Below are the code and all the weights of a small trained network. Each question names an input and a class and asks about switching units off, where a switched-off unit gives its printed mean instead of its output.

import numpy as np


def w(rows, s, z=0):
    codes = np.array(rows[::2]) - 128.0
    scale = np.full(codes.shape[1], s)
    scale[-1] = z or s
    return codes * scale


def f(y):
    return y / 2 * (1 + np.tanh(0.7978845608 * (y + 0.044715 * y**3)))


def log_softmax(a):
    a = a - a.max(-1, keepdims=True)
    return a - np.log(np.exp(a).sum(-1, keepdims=True))


def net(x, mask):
    res = np.array(x, float).reshape(1, 6) / 4 @ E
    y = f(res @ A[0][:, :-1].T + A[0][:, -1])
    res = res + np.where(mask, y, B[0][:, -1]) @ B[0][:, :-1]
    return log_softmax(res[-1] @ U[:, :-1].T + U[:, -1])


A, B = {}, {}
E = w([
[143,218,121,45,156,89],'x0',
[255,164,174,206,61,152],'x1',
[159,107,58,127,25,144],'x2',
[202,56,38,155,176,47],'x3',
[129,108,89,187,141,221],'x4',
[42,138,154,189,59,32],'x5',
],0.007)
A[0] = w([
[131,121,154,108,223,119,187],'N0',
[111,107,103,216,165,27,146],'N1',
[163,53,172,239,69,151,179],'N2',
[131,215,162,159,151,247,116],'N3',
[233,191,185,180,140,118,152],'N4',
[109,114,8,115,103,132,111],'N5',
[189,63,83,62,83,241,216],'N6',
[89,117,65,127,129,52,196],'N7',
[153,132,61,127,154,118,144],'N8',
[101,137,131,84,223,178,143],'N9',
[64,216,165,43,57,80,157],'N10',
[90,95,160,37,192,142,228],'N11',
[83,198,170,95,145,86,252],'N12',
],0.012,0.0034)
B[0] = w([
[121,96,173,112,170,109,200],'N0',
[115,56,167,95,51,178,217],'N1',
[203,160,170,210,85,126,243],'N2',
[46,229,102,114,138,215,225],'N3',
[188,167,191,66,172,103,234],'N4',
[168,70,77,161,124,138,179],'N5',
[163,149,1,128,168,118,227],'N6',
[141,89,97,84,60,140,203],'N7',
[149,104,117,116,145,122,165],'N8',
[80,101,133,182,193,121,217],'N9',
[62,181,116,128,84,8,255],'N10',
[85,70,127,183,188,90,235],'N11',
[23,111,140,139,116,87,236],'N12',
],0.021,0.0097)
U = w([
[100,65,142,57,75,161,90],'0',
[86,210,56,102,154,182,46],'1',
[136,92,51,120,142,166,168],'2',
[60,198,200,117,138,192,2],'3',
[58,170,116,122,84,42,170],'4',
[171,161,147,58,173,100,120],'5',
[151,161,163,254,75,140,144],'6',
[51,102,149,160,221,141,195],'7',
],0.0083,0.0018)

Each question gives the input, the list of numbers given to net, and the class t.
The units are the neurons (one row each of A and B). Each row of codes is followed by its name. A weight is (code - 128) times the scale printed after its matrix; where a second scale follows, it is the last column's (A, B and U).
mask holds one flag per neuron, in row order. A switched-off neuron (its flag False) gives its mean, the last column of its row in B, instead of its output. The means were averaged over made-up inputs and are rounded, as every weight is.
A unit's drop is (log p(t) with every unit on - log p(t) with that unit switched off) / (log p(t) with every unit on - log p(t) with every unit switched off).
The circuit of an input: a set's keep is (log p(t) with only the set's units on - log p(t) with every unit switched off) / (log p(t) with every unit on - log p(t) with every unit switched off). Starting from the 12 units with the biggest drops (on a tie, the unit counted first), units are removed one at a time, each time the one whose removal leaves the highest keep (on an exact tie, the one counted first), for as long as the keep stays at least 0.8.
circuit, biggest first: the units of the circuit, biggest drop first
top k neurons: the k neurons with the biggest drops, biggest first
drop of u: that unit's drop, to one decimal
input [6,5,0,7,-4,7], class 0: circuit, biggest first : (N1)
input [-4,-6,3,3,-7,-7], class 2: top 2 neurons : (N6; N12)
input [-5,2,-7,0,5,-7], class 1: top 3 neurons : (N3; N6; N12)
input [-7,-7,7,8,6,5], class 0: top 2 neurons : (N1; N7)
input [-6,0,6,-8,-3,1], class 6: top 2 neurons : (N2; N12)
input [0,0,-2,8,-4,-8], class 2: top 3 neurons : (N6; N12; N10)
input [6,3,-5,-7,8,2], class 3: circuit, biggest first : (N3; N6)
input [5,0,-1,6,-6,-3], class 0: top 2 neurons : (N7; N10)
input [0,8,4,-3,-3,-5], class 1: top 2 neurons : (N3; N6)
input [-2,3,-1,-5,2,2], class 3: top 3 neurons : (N3; N6; N5)
input [8,-5,-5,-2,5,2], class 7: top 3 neurons : (N9; N11; N0)
input [7,6,-1,-2,2,-2], class 3: top 2 neurons : (N3; N4)
input [6,7,1,4,6,2], class 5: drop of N4 : 0.8
input [8,5,-3,-1,8,-3], class 1: circuit, biggest first : (N3)
input [8,-1,1,-6,6,-2], class 1: drop of N6 : 0.1
input [-3,6,3,-3,-1,-3], class 1: top 2 neurons : (N6; N3)
input [-4,-8,-3,7,6,3], class 0: drop of N1 : 0.2
input [6,6,6,0,1,-6], class 1: drop of N8 : 0.0
